Here is a tiny trained network, its code and every weight. The questions are about switching its units off for an input and a target symbol, where a switched-off unit gives its printed mean instead of its output.

import numpy as np


def w(rows, s, z=0):
    codes = np.array(rows[::2]) - 128.0
    scale = np.full(codes.shape[1], s)
    scale[-1] = z or s
    return codes * scale


def norm(h):
    return h / np.sqrt((h * h).mean(-1, keepdims=True) + 1e-5)


def f(y):
    return y / 2 * (1 + np.tanh(0.7978845608 * (y + 0.044715 * y**3)))


def softmax(a):
    e = np.exp(a - a.max(-1, keepdims=True))
    return e / e.sum(-1, keepdims=True)


def log_softmax(a):
    a = a - a.max(-1, keepdims=True)
    return a - np.log(np.exp(a).sum(-1, keepdims=True))


def net(x, mask):
    ids = ['Γηθξστφ'.index(c) for c in x.split()]
    T = len(ids)
    res = E[ids] + P[:T]
    r = norm(res)
    for j in range(3):
        rows = slice(2 * j, 2 * j + 2)
        q, k, v = (r @ M[0][rows].T for M in (Q, K, V))
        z = softmax(np.where(np.tri(T) > 0, q @ k.T / 2**0.5, -1e9)) @ v
        o = O[0][rows]
        res = res + np.where(mask[j], z, o[:, -1]) @ o[:, :-1]
    y = f(norm(res) @ A[0][:, :-1].T + A[0][:, -1])
    res = res + np.where(mask[3:19], y, B[0][:, -1]) @ B[0][:, :-1]
    return log_softmax(norm(res)[-1] @ U[:, :-1].T + U[:, -1])


Q, K, V, O, A, B = {}, {}, {}, {}, {}, {}
E = w([
[146,204,164,118],'Γ',
[240,67,168,147],'η',
[136,153,99,187],'θ',
[89,178,147,98],'ξ',
[152,133,98,103],'σ',
[127,113,4,141],'τ',
[30,140,102,87],'φ',
],0.017)
P = w([
[134,133,102,141],'0',
[161,253,61,76],'1',
[161,224,78,90],'2',
[49,105,110,183],'3',
[73,106,98,168],'4',
[93,123,112,155],'5',
[61,109,123,170],'6',
[85,101,126,164],'7',
[95,112,125,173],'8',
[92,113,133,162],'9',
[40,83,166,166],'10',
[45,65,134,176],'11',
[139,132,111,166],'12',
[106,152,159,161],'13',
],0.0046)
Q[0] = w([
[155,122,130,160],'H0',
[129,27,197,162],'H0',
[123,165,115,110],'H1',
[90,187,128,172],'H1',
[207,176,175,179],'H2',
[249,149,208,105],'H2',
],0.019)
K[0] = w([
[98,144,116,108],'H0',
[109,235,25,127],'H0',
[171,112,141,124],'H1',
[147,40,158,126],'H1',
[116,109,213,111],'H2',
[4,140,219,80],'H2',
],0.017)
V[0] = w([
[170,107,74,154],'H0',
[120,57,150,3],'H0',
[149,107,193,104],'H1',
[83,102,107,59],'H1',
[192,111,98,155],'H2',
[137,114,150,100],'H2',
],0.022)
O[0] = w([
[224,169,135,87,215],'H0',
[31,169,250,22,2],'H0',
[127,154,172,234,58],'H1',
[92,11,136,123,33],'H1',
[68,24,113,119,190],'H2',
[140,122,139,169,57],'H2',
],0.012,0.0072)
A[0] = w([
[110,133,150,145,116],'N0',
[168,131,175,56,116],'N1',
[142,144,182,157,4],'N2',
[232,84,215,153,108],'N3',
[110,123,132,132,82],'N4',
[145,174,127,123,63],'N5',
[143,117,133,206,80],'N6',
[175,186,124,128,184],'N7',
[234,43,252,167,99],'N8',
[88,199,111,120,70],'N9',
[139,113,66,125,57],'N10',
[97,113,59,197,116],'N11',
[62,167,75,139,76],'N12',
[131,113,154,104,130],'N13',
[130,115,94,192,74],'N14',
[145,106,94,146,92],'N15',
],0.016,0.0035)
B[0] = w([
[157,151,142,114,123],'N0',
[173,83,219,215,172],'N1',
[96,170,176,61,140],'N2',
[230,146,68,174,167],'N3',
[113,162,113,145,114],'N4',
[88,92,79,99,164],'N5',
[158,165,204,169,171],'N6',
[91,35,167,132,253],'N7',
[250,127,15,181,152],'N8',
[90,137,45,82,176],'N9',
[146,185,148,43,211],'N10',
[79,25,145,194,243],'N11',
[96,193,34,168,167],'N12',
[160,94,127,144,124],'N13',
[115,105,166,200,189],'N14',
[130,78,122,78,179],'N15',
],0.021,0.0067)
U = w([
[87,81,183,221,141],'Γ',
[165,21,254,72,5],'η',
[52,103,212,75,176],'θ',
[79,161,75,149,147],'ξ',
[212,87,84,147,168],'σ',
[158,187,204,122,227],'τ',
[181,82,142,13,60],'φ',
],0.0086,0.0022)

Each question gives the input, a string of symbols that net reads in full, and the target symbol t.
The units are the heads (2 rows each of Q, K, V and O) and the neurons (one row each of A and B). Each row of codes is followed by its name. A weight is (code - 128) times the scale printed after its matrix; where a second scale follows, it is the last column's (O, A, B and U).
mask holds one flag per unit, heads first, then neurons. A switched-off unit (its flag False) gives its mean, the last column of its rows in O or B, instead of its output. The means were averaged over made-up inputs and are rounded, as every weight is.
A unit's drop is (log p(t) with every unit on - log p(t) with that unit switched off) / (log p(t) with every unit on - log p(t) with every unit switched off).
The circuit of an input: a set's keep is (log p(t) with only the set's units on - log p(t) with every unit switched off) / (log p(t) with every unit on - log p(t) with every unit switched off). Starting from the 12 units with the biggest drops (on a tie, the unit counted first), units are removed one at a time, each time the one whose removal leaves the highest keep (on an exact tie, the one counted first), for as long as the keep stays at least 0.8.
circuit, biggest first: the units of the circuit, biggest drop first
most important unit: the unit with the biggest drop
top k neurons: the k neurons with the biggest drops, biggest first
heads that matter: for each layer, one digit per head in row order, 1 if its drop is at least 0.15 and else 0, layers parted by /
drop of u: that unit's drop, to one decimal
input σ φ θ σ θ Γ φ Γ Γ σ σ θ Γ, target η: circuit, biggest first => [H1; N7; H2]
input τ σ φ, target φ: circuit, biggest first => [N11; H0]
input φ θ Γ, target θ: heads that matter => 101
input σ τ θ, target η: most important unit => H0
input φ θ θ σ φ τ θ Γ, target φ: circuit, biggest first => [H1; N11]
input ξ Γ σ, target ξ: circuit, biggest first => [H0; H2; N9]
input Γ Γ ξ, target Γ: heads that matter => 100
input φ φ Γ σ, target θ: heads that matter => 110
input φ η ξ η θ η θ Γ ξ θ θ Γ σ, target η: top 3 neurons => [N7; N1; N8]
input φ φ η Γ η φ Γ, target τ: circuit, biggest first => [H1; H0]
input ξ θ θ, target ξ: circuit, biggest first => [H0; N12]
input φ θ Γ σ τ θ σ, target φ: heads that matter => 010
input φ ξ ξ φ, target θ: heads that matter => 110
input φ ξ η φ σ, target η: most important unit => H0
input σ θ θ, target η: circuit, biggest first => [H0; N8]
input τ Γ θ φ Γ ξ φ φ φ Γ, target θ: heads that matter => 100
input ξ φ Γ, target ξ: top 2 neurons => [N9; N11]
input σ σ Γ, target η: top 2 neurons => [N1; N11]
input ξ φ ξ, target ξ: heads that matter => 101
input τ Γ Γ, target φ: circuit, biggest first => [H1]
input ξ θ Γ, target ξ: heads that matter => 100
input ξ θ ξ, target ξ: heads that matter => 100
input τ φ φ, target φ: top 3 neurons => [N11; N7; N14]
input Γ ξ Γ τ σ, target Γ: top 2 neurons => [N11; N14]
input Γ θ Γ, target Γ: drop of N7 => 0.1
input φ φ φ, target θ: drop of N6 => 0.0
